Below is a small trained network, with its code and all its weights. Each question gives an input and a class and asks what happens when units are switched off, that is, made to give their printed mean instead of their output.

import numpy as np


def w(rows, s, z=0):
    codes = np.array(rows[::2]) - 128.0
    scale = np.full(codes.shape[1], s)
    scale[-1] = z or s
    return codes * scale


def norm(h):
    return h / np.sqrt((h * h).mean(-1, keepdims=True) + 1e-5)


def f(y):
    return np.maximum(y, 0)


def log_softmax(a):
    a = a - a.max(-1, keepdims=True)
    return a - np.log(np.exp(a).sum(-1, keepdims=True))


def net(x, mask):
    res = np.array(x, float).reshape(1, 5) / 4 @ E
    u = 0
    for l in range(3):
        y = f(norm(res) @ A[l][:, :-1].T + A[l][:, -1])
        res = res + np.where(mask[u : u + 5], y, B[l][:, -1]) @ B[l][:, :-1]
        u += 5
    return log_softmax(norm(res)[-1] @ U[:, :-1].T + U[:, -1])


A, B = {}, {}
E = w([
[193,36,89,211,58,126],'x0',
[39,177,169,160,65,102],'x1',
[78,159,220,126,159,77],'x2',
[83,238,196,89,206,169],'x3',
[31,187,136,121,2,103],'x4',
],0.0048)
A[0] = w([
[197,14,2,181,111,230,81],'L0N1',
[85,54,131,124,23,117,48],'L0N2',
[141,52,62,158,1,88,53],'L0N3',
[123,230,145,170,121,48,2],'L0N4',
[138,208,43,178,114,67,255],'L0N5',
],0.0056,0.00079)
B[0] = w([
[108,47,253,22,28,171,255],'L0N1',
[101,148,82,187,218,127,213],'L0N2',
[174,166,119,147,135,41,253],'L0N3',
[113,89,178,22,170,116,186],'L0N4',
[213,72,147,164,148,123,175],'L0N5',
],0.0069,0.0048)
A[1] = w([
[168,187,76,205,94,1,89],'L1N1',
[124,183,178,128,116,97,161],'L1N2',
[179,111,131,89,210,158,214],'L1N3',
[125,161,93,163,103,69,111],'L1N4',
[130,158,71,135,105,26,2],'L1N5',
],0.0091,0.0023)
B[1] = w([
[119,204,55,155,88,77,247],'L1N1',
[159,190,214,106,206,53,220],'L1N2',
[48,144,37,135,70,152,255],'L1N3',
[239,132,2,140,121,114,185],'L1N4',
[226,136,115,145,132,97,195],'L1N5',
],0.0085,0.0053)
A[2] = w([
[40,156,153,34,144,106,123],'L2N1',
[159,139,183,140,127,11,170],'L2N2',
[134,254,161,242,137,196,2],'L2N3',
[36,241,167,195,107,117,198],'L2N4',
[151,189,121,241,59,91,97],'L2N5',
],0.0067,0.0027)
B[2] = w([
[107,96,155,232,255,133,248],'L2N1',
[126,154,81,147,125,203,243],'L2N2',
[88,117,172,123,169,61,149],'L2N3',
[174,117,236,139,101,118,253],'L2N4',
[124,207,82,75,144,96,199],'L2N5',
],0.0069,0.0056)
U = w([
[87,163,196,163,228,93,159],'0',
[193,190,41,158,108,30,125],'1',
[53,98,2,125,181,168,6],'2',
[173,31,159,83,56,134,206],'3',
],0.014,0.0024)

Each question gives the input, the list of numbers given to net, and the class t.
The units are the neurons (one row each of A and B). Each row of codes is followed by its name. A weight is (code - 128) times the scale printed after its matrix; where a second scale follows, it is the last column's (A, B and U).
mask holds one flag per neuron, layer by layer. A switched-off neuron (its flag False) gives its mean, the last column of its row in B, instead of its output. The means were averaged over made-up inputs and are rounded, as every weight is.
A unit's drop is (log p(t) with every unit on - log p(t) with that unit switched off) / (log p(t) with every unit on - log p(t) with every unit switched off).
The circuit of an input: a set's keep is (log p(t) with only the set's units on - log p(t) with every unit switched off) / (log p(t) with every unit on - log p(t) with every unit switched off). Starting from the 12 units with the biggest drops (on a tie, the unit counted first), units are removed one at a time, each time the one whose removal leaves the highest keep (on an exact tie, the one counted first), for as long as the keep stays at least 0.8.
circuit, biggest first: the units of the circuit, biggest drop first
top k neurons: the k neurons with the biggest drops, biggest first
drop when u is switched off: that unit's drop, to one decimal
input [-4,0,-1,5,-7], class 2: top 2 neurons	(L1N3 L0N3)
input [-5,-5,-7,6,3], class 2: top 3 neurons	(L0N3 L1N3 L1N2)
input [-8,-7,-5,8,-2], class 2: circuit, biggest first	(L1N3)
input [7,-1,-6,1,5], class 3: top 2 neurons	(L0N1 L1N1)
input [-7,-8,4,-8,0], class 2: top 2 neurons	(L1N3 L2N4)
input [5,-5,2,8,-2], class 2: top 3 neurons	(L1N3 L0N3 L1N2)
input [2,0,-1,4,-4], class 2: top 2 neurons	(L1N2 L1N3)
input [2,-2,-2,8,-6], class 2: top 2 neurons	(L1N3 L1N2)
input [3,-6,3,3,-2], class 2: top 2 neurons	(L1N3 L2N4)
input [7,2,-5,-3,-4], class 3: drop when L0N1 is switched off	2.5
input [-6,-1,-8,3,-5], class 2: drop when L1N5 is switched off	0.0
input [-1,-2,-5,-6,3], class 3: drop when L0N1 is switched off	1.7
input [4,0,-7,-2,-1], class 3: drop when L0N1 is switched off	1.9
input [-3,-7,1,1,5], class 0: top neuron	(L0N3)
